Below is a small trained network, with its code and all its weights. Each question gives an input and a class and asks what happens when units are switched off, that is, made to give their printed mean instead of their output.

import numpy as np


def w(rows, s, z=0):
    codes = np.array(rows[::2]) - 128.0
    scale = np.full(codes.shape[1], s)
    scale[-1] = z or s
    return codes * scale


def f(y):
    return y / 2 * (1 + np.tanh(0.7978845608 * (y + 0.044715 * y**3)))


def log_softmax(a):
    a = a - a.max(-1, keepdims=True)
    return a - np.log(np.exp(a).sum(-1, keepdims=True))


def net(x, mask):
    res = np.array(x, float).reshape(1, 3) / 4 @ E
    y = f(res @ A[0][:, :-1].T + A[0][:, -1])
    res = res + np.where(mask, y, B[0][:, -1]) @ B[0][:, :-1]
    return log_softmax(res[-1] @ U[:, :-1].T + U[:, -1])


A, B = {}, {}
E = w([
[60,121,130,66,67,141,220],'x0',
[78,146,206,122,210,213,131],'x1',
[106,2,212,153,85,101,97],'x2',
],0.008)
A[0] = w([
[124,200,27,107,198,134,170,31],'n0',
[100,28,177,173,120,116,109,159],'n1',
[103,32,191,156,103,91,109,43],'n2',
[194,95,47,108,59,34,119,81],'n3',
[161,143,132,176,156,111,44,18],'n4',
[110,15,191,158,95,82,80,221],'n5',
[56,122,124,42,46,152,204,59],'n6',
[79,141,219,121,216,227,136,88],'n7',
[87,153,206,115,224,216,140,108],'n8',
[148,38,221,139,91,113,100,54],'n9',
[174,140,125,199,173,111,57,130],'n10',
[73,120,131,59,63,140,208,254],'n11',
[193,122,115,211,175,115,26,158],'n12',
[167,203,49,113,159,175,174,141],'n13',
[74,122,118,55,43,106,253,102],'n14',
[208,139,130,184,175,111,48,48],'n15',
[176,125,40,138,70,43,148,88],'n16',
[154,245,53,112,192,154,127,160],'n17',
[225,128,122,178,181,92,53,109],'n18',
],0.0069,0.0047)
B[0] = w([
[105,174,154,121,7,254,63,157],'n0',
[158,148,135,49,90,173,103,207],'n1',
[130,158,151,113,35,229,104,179],'n2',
[185,189,142,220,107,127,216,185],'n3',
[63,223,179,203,124,164,93,134],'n4',
[160,132,158,61,117,169,137,254],'n5',
[45,246,210,189,171,130,108,187],'n6',
[209,158,118,226,90,104,213,203],'n7',
[230,118,86,221,63,105,229,201],'n8',
[124,159,149,89,51,229,95,183],'n9',
[63,201,173,124,186,97,108,162],'n10',
[123,192,190,114,217,82,115,242],'n11',
[94,192,185,119,179,108,121,187],'n12',
[143,100,148,37,67,221,73,178],'n13',
[78,232,195,165,216,130,121,208],'n14',
[68,226,172,166,172,166,114,152],'n15',
[234,176,113,205,76,149,199,173],'n16',
[135,113,142,44,93,190,117,195],'n17',
[89,201,184,140,184,124,126,169],'n18',
],0.0068,0.0081)
U = w([
[129,127,128,14,54,217,93,99],'0',
[214,132,108,254,89,113,214,121],'1',
[17,167,161,151,210,109,107,105],'2',
[172,82,101,14,193,62,128,253],'3',
[63,79,53,158,104,109,119,88],'4',
[91,69,65,149,117,98,90,84],'5',
[41,55,45,176,95,86,98,88],'6',
],0.011,0.013)

Each question gives the input, the list of numbers given to net, and the class t.
The units are the neurons (one row each of A and B). Each row of codes is followed by its name. A weight is (code - 128) times the scale printed after its matrix; where a second scale follows, it is the last column's (A, B and U).
mask holds one flag per neuron, in row order. A switched-off neuron (its flag False) gives its mean, the last column of its row in B, instead of its output. The means were averaged over made-up inputs and are rounded, as every weight is.
A unit's drop is (log p(t) with every unit on - log p(t) with that unit switched off) / (log p(t) with every unit on - log p(t) with every unit switched off).
The circuit of an input: a set's keep is (log p(t) with only the set's units on - log p(t) with every unit switched off) / (log p(t) with every unit on - log p(t) with every unit switched off). Starting from the 12 units with the biggest drops (on a tie, the unit counted first), units are removed one at a time, each time the one whose removal leaves the highest keep (on an exact tie, the one counted first), for as long as the keep stays at least 0.8.
units of the circuit, in order: the units of the circuit, biggest drop first
most important unit: the unit with the biggest drop
k most important neurons: the k neurons with the biggest drops, biggest first
drop when u is switched off: that unit's drop, to one decimal
input [-8,8,0], class 1: most important unit	n8
input [3,5,3], class 1: units of the circuit, in order	n7, n8
input [3,3,0], class 3: 2 most important neurons	n3, n16
input [6,-5,-5], class 2: 4 most important neurons	n14, n6, n11, n8
input [0,4,3], class 1: units of the circuit, in order	n7, n8
input [7,-1,6], class 2: 3 most important neurons	n14, n6, n11
input [-3,5,0], class 1: 2 most important neurons	n8, n7
input [-7,7,-4], class 1: 3 most important neurons	n8, n7, n11
input [-4,1,4], class 0: 2 most important neurons	n11, n14
input [2,6,4], class 1: 2 most important neurons	n7, n8
input [-3,2,-2], class 3: 2 most important neurons	n6, n14
input [-8,-6,6], class 2: drop when n12 is switched off	0.3
input [5,7,0], class 1: drop when n7 is switched off	0.1
input [-3,-4,-8], class 0: drop when n0 is switched off	0.0
input [-5,5,4], class 1: units of the circuit, in order	n8
